Each row is followed by its class.
[ -24 -122  -88 -162  369  160   34  -47 -126  147  -64  -59 -106  363
  -48  -69 -329  -57 -118 -166 -226 -105 -129 -237   68  -62  -13  177
   49  212  -95 -124 -202 -281  107]
rivo
[-143  -63 -129  -15   37   70 -229   10  271  218   46    0 -105  -88
   67   62    8   95   48  380  -74 -119 -263   11   12   17  -45   63
  -43   55 -134  304   64   99 -352]
pebiv
[-204   15  -78  -37    8  153   16  172 -143  148   -4  -86 -155  181
   43   60 -110 -151  132 -437 -496  -46   22   73  231 -115  -33   57
   -5  -14  -28 -122  -15 -314   26]
Zisob
[-113   47  -19  -44  200   68  -69   64 -115 -135 -112   64  -80  102
 -172  -53  -38   33  225  333  -72   49   86   71 -197  -37 -299  225
  345    5  107 -218  110  -12  -14]
rilal
[-273  137   51  -11 -373 -244 -152  -50 -106   94  147   94  178  493
   57  -63  180   83  -66 -139   -6  167  211 -335 -164  253  285  159
  193  218  -46 -116  190   16   51]
Dedag
[-394  137   88  -98  -41  214  241   63 -316   88   87  109 -145  176
  -75 -138  -95  -31   -7 -333  -80  153  351  142  118 -386 -221  113
   73 -240  209 -108  302 -183   59]
bivu
[ -66  -96  -53 -128 -185   50  -38  -42 -177   44   74  144  -65 -116
   47 -156  125   38 -122   95  -25    2   49   88  115   81   85  174
  -99  -72  237 -220  101  119   12]
Dedag
[  44   -8  -24   70  309  -46   76  113 -146  -57  106  -77  394  189
  102 -355  -43  -42  301 -276  188   23   35   -7  195  157  471  215
  -98  214  126  -26 -203  250  116]
pebiv
[-265 -253   43  208 -494 -199  143 -188   38   85   96  190  125 -395
  -27    6  112   24  -63 -127   19 -190 -107   87   41 -366  357 -123
 -271   82 -192   63  179  131   50]
Dedag
[-373  131  -41  -28   74   31 -133  -51  -78   -3  162  183 -130  -28
 -234 -202  -64  151  -50  -83  -42 -158   46  -94   41 -525  439 -132
  336  221   73  227  299  212   74]
bivu
[ 174  -62   99  374  247   73   21  230  128  -89 -165  -88  -10  297
 -100 -185 -102   -1 -152  -52   97  -35 -200  104 -173 -183 -309  186
  228  -96   14 -254 -116   30 -327]
bivu
[-331  146   10  196 -317 -341  131  448   20   81  119  -35  312  -27
   76 -155   30 -216  480 -308 -108   59 -183 -143  -13    0  376  100
 -106  423   -9  -94   57 -184 -147]
bivu
[ -51   27 -131 -248  -50 -154 -145 -146   20  -76  192  -55  129 -423
  -39  -49  318  -62   62  118   33  111 -120  157  -14  112   71   76
   84  266  164  154 -127   98   90]
bogu
[ 130  -19   50  255  127 -190   38   63  -12   70  -67   25  -45  156
  217  -51   62  116  223  430   48   54  212  376 -116 -117 -155  172
   33 -344  311  -30   83  243  -70]
rilal
[-143 -138   23  -23    1  -23   15 -332  123  -37  120  -43  -11   64
   20  176 -103  118  -50  -78  -36 -118  129  -52  -62  -20  481 -238
 -116   55 -387   65   97    7  -25]
bogu
[-187  -59  -94  -83    2   53 -166  -84   63  -15  -24  -30  133 -209
  -52   32 -268  -98  168  -16   -5   43  -62  170  231 -417   38 -228
  -62   59 -150  168  161  109  153]
pebiv
[-346   68 -121  296  -93 -233   99   32   -8  131  -80  154  203   13
   55   59 -102 -210 -237 -206 -340 -186 -220   97 -130 -469  387  -73
  303  229  -94  214  120  183  251]
rivo
[ 261   -5  111  -70  379  -40 -156    1   78 -169   25 -141   72  115
 -102  264    3 -238   12  -97  128   13  265  103  -98  298  299 -188
 -242 -211 -431   63    9  -24   99]
nir
[-426  128   41    1  -60  167   70  340   45 -148   28   65   76 -103
  -43 -125 -136  -38  219  -26  119  -26  -30   79   56  -20  176 -138
  -54   21  103  -17  258 -127 -316]
Kiro
[-159    1  114  227 -239 -141 -126  382  -51  312  -55   37  113  267
   25  113  -51 -171   36 -425 -301   -3 -129  -82  115  -96 -152   67
  -79  131  -82  113   98 -360   45]
puzif
[ -78  195  135 -162 -205   15 -211  414   64    6   34  -72   -1  -10
  -58  158   91 -389  507  -88  -69   57  375  -98  181 -212 -179  -77
 -240  117  476 -196   66  136  440]
bogu
[-182  248   -5  -72  148 -139 -283  154    9  129  220  120  -21  236
 -101   63   52   -3   86 -141 -139  176  138    0 -136  358  669   45
 -315  249  -44   89  125  198  -29]
rilal
[ -17   36  -33  196  450  233   55   46  154 -113  -52 -285  -68  -60
  -75 -179 -485 -419  226  110 -206  107  184  400  -99  148   48  -79
   -2  -53  -21   27  -95  -65 -188]
puzif
[  55  -35   34  243  146  -93 -297  -33   55  218 -210  131   97  146
  220  100  -43   95   69  535  -33  148  243  177  -57   13 -191  361
   81 -167  -89  276  207  350   18]
Zisob
[-483 -166   97  232  -52   12   83  210  -46  114   79  -13  -81   31
  176  -52 -383   11  -16  -47 -146  -39  257  -22  -42  249  253 -198
  -94  -89 -415  304  336  -91  -65]
puzif
[-253  172 -136  220 -151  -48  211  143  -75  142  -45  -17  268  238
  203 -208 -114 -173   16  237   -9  240  251  248   26 -176  159  157
  233   -2 -122  138  359  288   33]
zasol
[  42  146   33  204  -36 -132  -31   33  149 -140   -6 -108  -91   48
   70  -59  163   70   20   22   49   85  -29   18 -145  121    1   75
   58   22   78 -156   38  197 -199]
rilal
[ -85 -169   70    9  170  191  131  181   29  -93  -78 -115 -180  261
   67  145 -119   57  -33   56   12  120  279  225  -61 -167   -2   82
  -29  -83 -171  -98   41 -106  -98]
Kiro
[ 170    8  -18  -38  385  265   16   66  146  108 -178   43 -366 -235
  -39  103  -79  141  554  100 -144  -97  313  215  -18  -67   -6   54
 -323 -401  275 -346 -172   92 -124]
zasol
[ -21  -20   43  299 -134  -70  370  203 -364  111  162  -42 -136   38
    3 -128 -125   33 -171  182 -240   86  237  268  -30  211  230   17
  168   30 -123  288  313 -284    6]
rilal
[ 159   -4 -107 -318 -222  -81 -126 -127   99  151   37  142  -66 -108
  112  -30   -5 -147  -70  465   23  153  131  176   43 -128  244  -83
   75   41   45   94   26  261  132]
bogu
[-226  -47  -42 -136 -161  189   48  224  -41   63  198   24  -29  -53
 -431   58  -69  -67   21   51   91   58  185  166    9   39  131 -268
 -291   70 -119   42  156  -87   48]
rivo
[-200  135 -109 -181  357  -83  314  -34 -187 -352   40  -34  -87  115
 -129 -151  187   79  307   48   13  245  -71  140 -143 -164   38  285
  273  362   20 -106   65  -39   39]
zasol
[-185  202 -108  112  208   31  -71   67 -181  191   24   12 -109   27
  180   26    7  -15  224   40 -417  -83  147   73   71 -108 -233  201
  110 -286  239  -94  306  224  100]
pebiv
[-100 -218  107   59  168  -30   44   49 -119  -59  -42  -11 -102   22
   33   -2 -150   54  -86 -120  -36  -12  146   65  -37   79   98   65
   24  -83 -136  -31   13 -304  -27]
Zisob
[ -60   48  131  158  -11  -86  -49  641   89    7 -104 -115  389 -231
  272   25 -217 -342  220 -377  -13  194   87   40 -158  340  103   32
 -201 -135  -57 -277 -147  -40   57]
zasol
[ 153 -205  188 -135 -145   -4 -188  206   97   81   30  -14  301  -36
  242  191  -81 -140  133  215  204  148  331 -161 -195  224 -201  135
 -280 -114   24 -215 -256  170  195]
Kiro
[ -84 -269   68  252 -134   56  -79  255 -160  196   56   40   22  254
 -143  110  124  125 -214 -196 -221 -185 -149   94   72 -306 -192  237
   16   48   26  -57   37 -141  -31]
nir
[-104   19   18 -137 -364  -23  -57 -167  -46  302   92  274   48  339
  119  -99 -140 -107  -66  240   44   72  282   29   62 -229  186   71
 -119 -262  140 -194  284   80 -151]
bivu
[ 192   73  -51   55  109 -199 -151 -153  110   76  -72   56   19   53
  102   13  -93   60 -226  138  -44  116  -61  -86 -131 -162  422   25
  250  314 -234  188   45  240  100]
puzif
[   7   34   54 -101 -374 -144   90  345   19  105  -78    8  215  -41
   41 -135  234 -197  288  119  328  109  221  -46   10  -21 -152   92
   70  -50  152 -141  -44  -83  118]
Dedag
[-124   92  -20   61   37  287  -81 -177 -199  298   75   75 -310  198
 -118  -95 -111  -85  269  -85 -286  -69  675  155  373  183   61  -54
 -349 -426   31   83  363  109   76]
puzif
[-141  -86  -60  176    8 -213 -172  -37  -33    2  117   45   72  -96
   24   22   28  123 -186   47 -166   48 -307  326 -134 -290  -83    1
  252   -6   46  135  131  118  -50]
pebiv
[  90  -71  -69  136  -62 -225 -137  212  -36  -16   14  -66  271   75
  341   83 -110  238  210  246 -169   39 -192  -44 -116  316  169   -9
  151  134  -36   64  -57   43   -5]
zasol
[-327  -20  110   27 -298 -213  227  318  -43 -255   91  155  229 -243
  -88 -417  215 -351  137  -58  336  149  -50  130 -113   16  219  136
   44  202  -16 -145  126  146    0]
Dedag
[-123   92  -17   63 -150 -118 -244 -189 -109  141   75   78   21  -84
   14  160  249 -157  -77  -33 -225   18  297   80  -28  395  -88   70
  -97 -204   16  179  203  105  155]
puzif
[-125  197  -58 -121   49 -102  -35  -24  -38  -50   21    5   87 -293
 -122   37  123  -50  -71 -309   11   52  -92  -53  104  -91  368  -75
   66  366  -74  366   31  -42  208]
nir
[-257  -25    9   56 -198   10    6 -117  -87 -110  147  100 -227  -12
 -176   -2  148  296   45  -88 -330   68    3   44 -179  151  382   66
  284  465   61  192  -67  -97  -31]
Dedag
[  83  282 -121  141 -105 -244  -49 -299 -103  117   88   -9   41  167
  -12 -110  297  133  -30 -361 -208  110  -45 -157  -16    4   63  136
  242  169  -39 -100   60  192   77]
puzif
[-282  -43  130   96   35 -133  189 -238    6 -148   63   65 -295   93
 -106 -113  -29  -75   39 -105  -26   -6 -124  145  -64 -519 -321   30
  -42 -147   94 -257  276 -140 -151]
rivo
[-323 -190  123  121  -50   27  202   31 -145  220 -116  280 -181  248
  -55   32 -118 -167   64 -164  -65  -74  507  165  179  -66  261   99
 -538 -201  -52   24  215  -12  130]
Zisob
[-292  107 -270  152 -304  135   12  143  -58  210   -4  -93  260 -217
  -37   49 -106  100  181  -81 -349 -250 -262 -222  171 -225   -9  -61
  175  263  -96   -1  153  -23  -37]
bivu
[-383   21  -21  198 -632   67  263 -128   46   32  -33   13  -21   56
  237  181   13   64 -289 -298 -169 -213   78 -348  115 -319  179 -122
  -16   56 -190 -226  325  163   18]
Zisob
[-519   90 -110 -301 -899  -49  138  -73  -37  147  329  136  223 -112
   14   20   63 -143   79 -231 -163   13  -85 -268   65  -62  436 -191
 -105  451  -54  -27   60  -60   59]
rilal
[-123  176 -131   49 -244   22  305 -370   35 -203  108 -142  313 -146
  -28 -138  112  -65   64   86  -47  226 -365  175 -141 -245 -133  170
  360  314 -127  -88   69  -31 -246]
Dedag
[-277   93   62  -25 -177  143 -142   76  -31  -79  148    1 -262 -292
 -256  -63  230  228  214 -283 -104 -101 -126 -275  163  216 -137  -16
 -176  263  198   40   90 -106  -62]
Dedag
[-214 -175  110  -40 -160   96 -129   87   42  -13  164    6 -224    6
  -96   46   86   94   60 -208 -158 -119   46   10  -24  -96   47  -60
  178   50   27   96 -124 -184  -10]
rivo
[-112  233   -5 -191  -85   35  339 -114 -200  -94  137  133  -23  202
  -92 -147   62  -17  173 -326  -32  -46  308 -314   23 -186  706  -17
  221  283 -155 -234  127  -19  151]
Kiro
[-207  215   19   81 -264 -126 -130  254  -96  282   60  192 -202 -181
   57 -151  155 -129  -96 -254 -325   72  -35   25   83  145   13  172
  -48  168  450  238  -31   97  116]
rilal
[-230  -49   38  212  103  -81 -145  124  111  165  -14   20  -97 -139
   95   91 -220  -15   92  180  -83  -28  206  271   20  -35  111 -221
 -211 -130  124  515  126  169  143]
rivo
[-245  -68  -59  289 -251  -20  185  136 -228  -20   90   45  108 -112
 -155  -32   93  242 -149  -75 -110 -182  -62 -119    0 -110  110  -76
  286  305 -248  220  222   59  148]
Kiro
[-145 -100   39   24  -28 -102   99  -65   -7   24  -34  -22  -58  466
  185  -69  -21  -51 -367 -111    6  -44 -117 -256  -30  -61  -66   85
  251  203 -239  222    9  -81   41]
puzif
[ -81  102  -31  189 -256  -33   55  121   11   19   71  -64  124  265
   77   32  -37   22   93 -163 -246   23 -168   35  -31  -14  -15 -117
  166   82  -97  -18   29 -122 -187]
Kiro
[-151  154  -43  120 -171 -282 -100 -113  116 -133  -45  128   59 -153
  175  116   10 -159  157 -299 -297 -144 -337   86   55 -429  202 -376
  316  -14 -265  255  201  231  172]
pebiv
[ 190  -74  -66   55  222   99  -82   17   14  -36  -76 -233   -9    6
 -112   18  -58  -58 -215 -395 -106  -64 -226  117   87 -516 -278  -39
  175  -38 -209 -201 -162   39  158]
rilal
[  59  -33  -80   34  104 -132  167   83 -135  209   -8   -4  111  304
  131  -27  -61   29 -121 -324 -274   31 -188 -127 -255   31  -63  161
  228   77 -135 -258 -290  -98   69]
puzif
[-189  -25  -28 -172 -163  126 -117  290  -59   47  -64   -3  -14 -113
   28  -10 -244   81  336 -164 -200   33  -32 -122  130 -420  -77  -38
  263  118  -15 -209   23 -198   67]
bivu
[  87   74  -18 -128   42 -142   86  -34  -77    6  -48  -24  -55  246
  288  244  -49  -23  -45   86 -193  130   54   20  -74 -246   58   26
  175  -76 -198  -51  192 -122  146]
zasol
[-150  242   -1   31 -185   28  167 -179  -26 -207  111  -68  159 -201
  -45 -110   70   12  348 -307  -33    5 -103   -1  126  -76  190 -117
  235   94  -88   -7  157 -204 -123]
rivo
[ -18  -74   49    2  -18 -134  154   -1 -228   -9  111  130  -70  333
  -16  -38  170   73 -108   85   68  -24  282 -101  -42  247  384  173
  -41   31 -192  -83  217  -11   23]
Zisob
[  10 -107 -107   -8 -447 -187   85 -249  181 -144  129  -77  133 -254
    9   74  119  -84  -58  204   81   19 -146  176 -102 -411  109 -224
   42   67 -101 -147   57  140  -38]
zasol
[-182  111   72   56  328 -195   66   11  -52 -109  -19  -68  -61 -103
  154 -208  113  -65  578 -335 -109   73  138   54  142  161  290  282
  -67   91   -5  -60   71 -109  -38]
bogu
[-564  106 -150   17 -216   40  116  -28  137   43    2 -159 -175   56
  -11 -229   13  -91  329  128  -93   48  129 -329  186  256  205  285
 -132  692  157  192   22  -82 -203]
Zisob
[ -53   96  -28  109   85  215   32 -107  121  -78  -65    6 -243   -4
 -137   72  -12  109  -27  104  -99  -11  201 -111  -81   89  284   24
  221  194 -388  179  168  254  -34]
pebiv
[-374 -118   24  230  130  -54 -107  -51   60   20  -37  -66  -88 -302
  -63  228 -201   36  233 -130 -190  -78  208  242   -3 -202  -38 -214
 -304 -282 -213   17  298  -64   -6]
Zisob
[-248  -19   66  131 -296 -122  -67  290 -101  113   -4   98  302  264
   96  138 -259  145  164 -360 -309   30 -209 -112  -23 -199  294  -91
  216  292 -167   10   52 -277   16]
nir
